Below are the code and all the weights of a small trained network. Each question names an input and a target symbol and asks about switching units off, where a switched-off unit gives its printed mean instead of its output.

import numpy as np


def w(rows, s, z=0):
    codes = np.array(rows[::2]) - 128.0
    scale = np.full(codes.shape[1], s)
    scale[-1] = z or s
    return codes * scale


def f(y):
    return np.maximum(y, 0)


def softmax(a):
    e = np.exp(a - a.max(-1, keepdims=True))
    return e / e.sum(-1, keepdims=True)


def log_softmax(a):
    a = a - a.max(-1, keepdims=True)
    return a - np.log(np.exp(a).sum(-1, keepdims=True))


def net(x, mask):
    ids = ['αβγδεζηθλμξπστψω'.index(c) for c in x.split()]
    T = len(ids)
    res = E[ids] + P[:T]
    q, k, v = (res @ M[0].T for M in (Q, K, V))
    z = softmax(np.where(np.tri(T) > 0, q @ k.T / 4**0.5, -1e9)) @ v
    res = res + np.where(mask[0], z, O[0][:, -1]) @ O[0][:, :-1]
    y = f(res @ A[0][:, :-1].T + A[0][:, -1])
    res = res + np.where(mask[1:9], y, B[0][:, -1]) @ B[0][:, :-1]
    return log_softmax(res[-1] @ U[:, :-1].T + U[:, -1])


Q, K, V, O, A, B = {}, {}, {}, {}, {}, {}
E = w([
[142,131,132,164,168],'α',
[185,140,254,192,55],'β',
[133,124,174,85,108],'γ',
[103,148,88,106,193],'δ',
[163,107,72,92,144],'ε',
[136,140,82,88,193],'ζ',
[149,127,78,137,146],'η',
[154,129,82,187,207],'θ',
[141,143,172,160,124],'λ',
[79,168,141,100,167],'μ',
[180,142,93,170,122],'ξ',
[73,181,94,24,124],'π',
[206,160,119,143,134],'σ',
[77,223,145,86,88],'τ',
[162,208,73,146,177],'ψ',
[126,222,137,61,40],'ω',
],0.019)
P = w([
[143,207,36,254,111],'0',
[157,139,201,106,118],'1',
[153,136,202,109,135],'2',
[149,137,184,131,137],'3',
[169,152,196,159,129],'4',
[153,175,187,155,142],'5',
[169,198,190,180,131],'6',
[169,214,193,166,127],'7',
[168,210,203,146,141],'8',
],0.0091)
Q[0] = w([
[254,251,121,67,171],'head 0',
[31,138,118,186,99],'head 0',
[174,141,169,76,224],'head 0',
[185,248,160,146,143],'head 0',
],0.0071)
K[0] = w([
[119,254,38,243,58],'head 0',
[160,39,144,82,121],'head 0',
[168,226,106,129,105],'head 0',
[88,167,19,190,21],'head 0',
],0.0086)
V[0] = w([
[157,142,254,139,207],'head 0',
[27,104,166,113,66],'head 0',
[39,127,100,227,123],'head 0',
[171,83,119,183,9],'head 0',
],0.017)
O[0] = w([
[116,155,93,243,39,106],'head 0',
[56,168,22,65,120,9],'head 0',
[34,71,145,103,177,218],'head 0',
[155,5,99,75,97,145],'head 0',
],0.014,0.012)
A[0] = w([
[161,196,88,165,116,254],'neuron 0',
[133,135,190,81,235,146],'neuron 1',
[155,105,71,179,205,250],'neuron 2',
[99,87,50,150,69,67],'neuron 3',
[108,121,209,115,89,239],'neuron 4',
[11,43,120,181,99,102],'neuron 5',
[155,19,139,173,141,19],'neuron 6',
[113,254,136,122,166,85],'neuron 7',
],0.0066,0.0068)
B[0] = w([
[90,178,144,8,173,152],'neuron 0',
[139,216,62,213,69,249],'neuron 1',
[117,62,172,63,31,172],'neuron 2',
[143,233,143,154,109,141],'neuron 3',
[90,67,46,66,105,225],'neuron 4',
[148,146,108,229,126,165],'neuron 5',
[97,203,139,89,252,199],'neuron 6',
[150,63,123,141,34,166],'neuron 7',
],0.011,0.02)
U = w([
[53,144,189,161,161,9],'α',
[133,135,93,151,164,41],'β',
[68,2,130,133,94,160],'γ',
[145,173,90,140,111,20],'δ',
[202,105,50,106,135,15],'ε',
[190,75,56,194,118,126],'ζ',
[100,134,135,93,190,74],'η',
[110,185,179,157,171,31],'θ',
[74,86,159,155,129,253],'λ',
[67,133,156,156,99,139],'μ',
[177,85,163,133,157,224],'ξ',
[78,154,96,116,132,188],'π',
[217,120,127,136,145,152],'σ',
[17,140,177,102,93,150],'τ',
[156,163,215,140,109,162],'ψ',
[131,90,182,32,59,213],'ω',
],0.0055,0.0043)

Each question gives the input, a string of symbols that net reads in full, and the target symbol t.
The units are the heads (4 rows each of Q, K, V and O) and the neurons (one row each of A and B). Each row of codes is followed by its name. A weight is (code - 128) times the scale printed after its matrix; where a second scale follows, it is the last column's (O, A, B and U).
mask holds one flag per unit, heads first, then neurons. A switched-off unit (its flag False) gives its mean, the last column of its rows in O or B, instead of its output. The means were averaged over made-up inputs and are rounded, as every weight is.
A unit's drop is (log p(t) with every unit on - log p(t) with that unit switched off) / (log p(t) with every unit on - log p(t) with every unit switched off).
The circuit of an input: a set's keep is (log p(t) with only the set's units on - log p(t) with every unit switched off) / (log p(t) with every unit on - log p(t) with every unit switched off). Starting from all 9 units, units are removed one at a time, each time the one whose removal leaves the highest keep (on an exact tie, the one counted first), for as long as the keep stays at least 0.8.
circuit, biggest first: the units of the circuit, biggest drop first
top k neurons: the k neurons with the biggest drops, biggest first
drop when u is switched off: that unit's drop, to one decimal
input ζ ω γ γ μ γ λ ξ ψ, target ψ: circuit, biggest first -> head 0
input γ λ γ σ ω γ, target ω: circuit, biggest first -> head 0; neuron 1
input γ β π ω η β τ, target ω: top 4 neurons -> neuron 1; neuron 6; neuron 0; neuron 7
input μ τ ξ λ γ τ α γ, target τ: top 3 neurons -> neuron 0; neuron 1; neuron 5
input γ ξ γ γ λ π, target ω: circuit, biggest first -> neuron 1; head 0
input γ τ λ ζ ω δ θ, target ω: circuit, biggest first -> head 0; neuron 1; neuron 2; neuron 0
input ξ ξ η ζ γ ζ γ ζ, target η: top 2 neurons -> neuron 6; neuron 7
input ξ γ α, target η: circuit, biggest first -> neuron 6; head 0
input ζ ξ γ ζ τ τ π ω π, target ω: top 3 neurons -> neuron 1; neuron 7; neuron 6
input μ γ τ μ α α γ, target τ: circuit, biggest first -> head 0; neuron 0
input τ θ γ π, target π: circuit, biggest first -> head 0; neuron 1
input γ μ ψ ζ μ θ ω σ, target ω: circuit, biggest first -> head 0; neuron 1; neuron 0
input γ θ ξ β ε σ π ε, target ω: circuit, biggest first -> neuron 1; head 0; neuron 0; neuron 5
input ζ δ σ λ β ζ π ζ ξ, target ψ: circuit, biggest first -> head 0
input π μ γ σ, target δ: circuit, biggest first -> head 0; neuron 1
input μ π ψ λ τ β ω, target ω: top 2 neurons -> neuron 1; neuron 7
input γ α τ ξ ζ, target ω: top 2 neurons -> neuron 1; neuron 6
input γ ζ λ ξ, target ω: circuit, biggest first -> neuron 1; head 0; neuron 5
input λ β τ β, target γ: top 2 neurons -> neuron 1; neuron 4
input τ ξ γ ξ μ ω, target π: top 2 neurons -> neuron 1; neuron 2
input γ τ γ σ π α λ β ω, target ω: circuit, biggest first -> neuron 1; head 0; neuron 0
input β ζ γ α, target ζ: top 2 neurons -> neuron 5; neuron 0
input τ τ γ μ, target π: drop when neuron 3 is switched off -> 0.0
input ξ ξ γ ε, target η: drop when head 0 is switched off -> 0.9
input γ μ τ η π γ β α ξ, target ω: drop when neuron 0 is switched off -> 0.4
input γ α γ λ η π η η, target ω: drop when neuron 1 is switched off -> 0.6
